Here is a tiny trained network, its code and every weight. The questions are about switching its units off for an input and a target symbol, where a switched-off unit gives its printed mean instead of its output.

import numpy as np


def w(rows, s, z=0):
    codes = np.array(rows[::2]) - 128.0
    scale = np.full(codes.shape[1], s)
    scale[-1] = z or s
    return codes * scale


def f(y):
    return y / 2 * (1 + np.tanh(0.7978845608 * (y + 0.044715 * y**3)))


def softmax(a):
    e = np.exp(a - a.max(-1, keepdims=True))
    return e / e.sum(-1, keepdims=True)


def log_softmax(a):
    a = a - a.max(-1, keepdims=True)
    return a - np.log(np.exp(a).sum(-1, keepdims=True))


def net(x, mask):
    ids = ['ΛΠβεηξσφω'.index(c) for c in x.split()]
    T = len(ids)
    res = E[ids] + P[:T]
    q, k, v = (res @ M[0].T for M in (Q, K, V))
    z = softmax(np.where(np.tri(T) > 0, q @ k.T / 2**0.5, -1e9)) @ v
    res = res + np.where(mask[0], z, O[0][:, -1]) @ O[0][:, :-1]
    y = f(res @ A[0][:, :-1].T + A[0][:, -1])
    res = res + np.where(mask[1:9], y, B[0][:, -1]) @ B[0][:, :-1]
    return log_softmax(res[-1] @ U[:, :-1].T + U[:, -1])


Q, K, V, O, A, B = {}, {}, {}, {}, {}, {}
E = w([
[149,200,72,156,115,166],'Λ',
[184,192,171,140,135,137],'Π',
[72,115,119,46,157,115],'β',
[84,181,3,140,114,164],'ε',
[174,243,90,207,123,135],'η',
[77,133,27,78,133,162],'ξ',
[107,147,218,89,172,80],'σ',
[125,148,94,101,136,177],'φ',
[169,157,204,102,147,135],'ω',
],0.02)
P = w([
[106,167,148,99,166,200],'0',
[252,168,126,58,78,123],'1',
[145,103,112,92,78,106],'2',
[166,152,161,145,74,100],'3',
[138,127,178,121,100,109],'4',
[139,141,170,132,108,124],'5',
[111,130,148,115,120,129],'6',
[113,145,170,122,140,131],'7',
[93,150,139,113,148,134],'8',
[70,152,128,86,167,137],'9',
[62,185,153,91,178,128],'10',
[67,205,157,88,185,114],'11',
],0.015)
Q[0] = w([
[100,254,139,56,174,176],'head 0',
[124,158,143,137,62,91],'head 0',
],0.0075)
K[0] = w([
[65,145,164,159,224,254],'head 0',
[100,99,135,130,73,129],'head 0',
],0.0082)
V[0] = w([
[64,75,130,82,168,123],'head 0',
[177,107,245,93,173,122],'head 0',
],0.012)
O[0] = w([
[114,10,143,188,8,176,255],'head 0',
[81,172,105,105,57,94,21],'head 0',
],0.016,0.007)
A[0] = w([
[168,106,126,101,249,100,85],'neuron 0',
[95,159,106,103,189,134,104],'neuron 1',
[113,174,112,94,211,105,97],'neuron 2',
[83,191,141,98,168,129,148],'neuron 3',
[132,123,217,149,131,166,197],'neuron 4',
[119,67,175,210,100,167,106],'neuron 5',
[117,49,177,37,140,2,254],'neuron 6',
[148,98,158,159,137,162,59],'neuron 7',
],0.0096,0.0051)
B[0] = w([
[2,145,187,189,111,136,199],'neuron 0',
[201,96,180,98,79,102,152],'neuron 1',
[154,103,233,124,119,85,161],'neuron 2',
[179,70,5,68,83,87,148],'neuron 3',
[142,152,19,166,117,154,192],'neuron 4',
[214,149,88,147,117,41,247],'neuron 5',
[169,162,97,170,145,166,189],'neuron 6',
[66,66,76,138,144,52,168],'neuron 7',
],0.0091,0.016)
U = w([
[174,156,133,98,113,115,183],'Λ',
[181,165,56,59,131,67,76],'Π',
[148,134,84,142,51,84,229],'β',
[138,129,110,163,127,117,133],'ε',
[123,148,105,114,107,14,2],'η',
[210,114,51,119,157,88,132],'ξ',
[99,196,113,129,24,140,9],'σ',
[228,186,89,74,114,255,229],'φ',
[120,212,38,85,95,88,50],'ω',
],0.0068,0.0051)

Each question gives the input, a string of symbols that net reads in full, and the target symbol t.
The units are the heads (2 rows each of Q, K, V and O) and the neurons (one row each of A and B). Each row of codes is followed by its name. A weight is (code - 128) times the scale printed after its matrix; where a second scale follows, it is the last column's (O, A, B and U).
mask holds one flag per unit, heads first, then neurons. A switched-off unit (its flag False) gives its mean, the last column of its rows in O or B, instead of its output. The means were averaged over made-up inputs and are rounded, as every weight is.
A unit's drop is (log p(t) with every unit on - log p(t) with that unit switched off) / (log p(t) with every unit on - log p(t) with every unit switched off).
The circuit of an input: a set's keep is (log p(t) with only the set's units on - log p(t) with every unit switched off) / (log p(t) with every unit on - log p(t) with every unit switched off). Starting from all 9 units, units are removed one at a time, each time the one whose removal leaves the highest keep (on an exact tie, the one counted first), for as long as the keep stays at least 0.8.
circuit, biggest first: the units of the circuit, biggest drop first
most important unit: the unit with the biggest drop
k most important neurons: the k neurons with the biggest drops, biggest first
input Π ξ β ξ Π σ, target Π: circuit, biggest first : head 0; neuron 3
input ξ β σ ξ Π, target ξ: circuit, biggest first : neuron 0; head 0; neuron 5
input Π ξ β β β φ β, target Π: circuit, biggest first : head 0; neuron 0
input φ ξ β β φ ω ε β Λ β φ ε, target φ: most important neuron : neuron 5
input Π β β β β ω φ, target Π: circuit, biggest first : head 0; neuron 0
input ξ ξ η σ ξ ξ ξ β β ξ, target ξ: circuit, biggest first : head 0; neuron 0; neuron 5
input φ ε β ξ β β β β ε β ξ Π, target φ: circuit, biggest first : neuron 0; neuron 5; head 0
input ξ β β β φ β φ ω Π ξ η, target ξ: circuit, biggest first : head 0; neuron 0; neuron 5
input ε Λ φ β ξ ε φ, target ε: circuit, biggest first : head 0; neuron 0
input ξ β β β ξ ε Π β ξ ω, target ξ: circuit, biggest first : head 0; neuron 0; neuron 5
input φ Π η β φ, target φ: circuit, biggest first : head 0; neuron 5; neuron 7
input ε β β Λ ε, target ε: 2 most important neurons : neuron 0; neuron 5
input ξ β ξ ε σ ε σ β β β σ, target ξ: 3 most important neurons : neuron 0; neuron 5; neuron 4
input ξ ξ β Λ β φ φ β ω, target ξ: most important unit : neuron 0
input ξ ξ β φ ε ξ, target ξ: 3 most important neurons : neuron 0; neuron 5; neuron 7
input ξ β Λ ξ η ε, target ξ: 2 most important neurons : neuron 0; neuron 7
input ε Π ξ σ β σ ε ω ξ ξ, target ε: 3 most important neurons : neuron 0; neuron 5; neuron 3
input Π β ξ σ η, target Π: 2 most important neurons : neuron 3; neuron 0
input Λ φ φ β Π Π ξ ξ Π, target Λ: 2 most important neurons : neuron 2; neuron 5
input β β Λ ε β Π ξ Λ ξ β β ω, target β: most important neuron : neuron 5
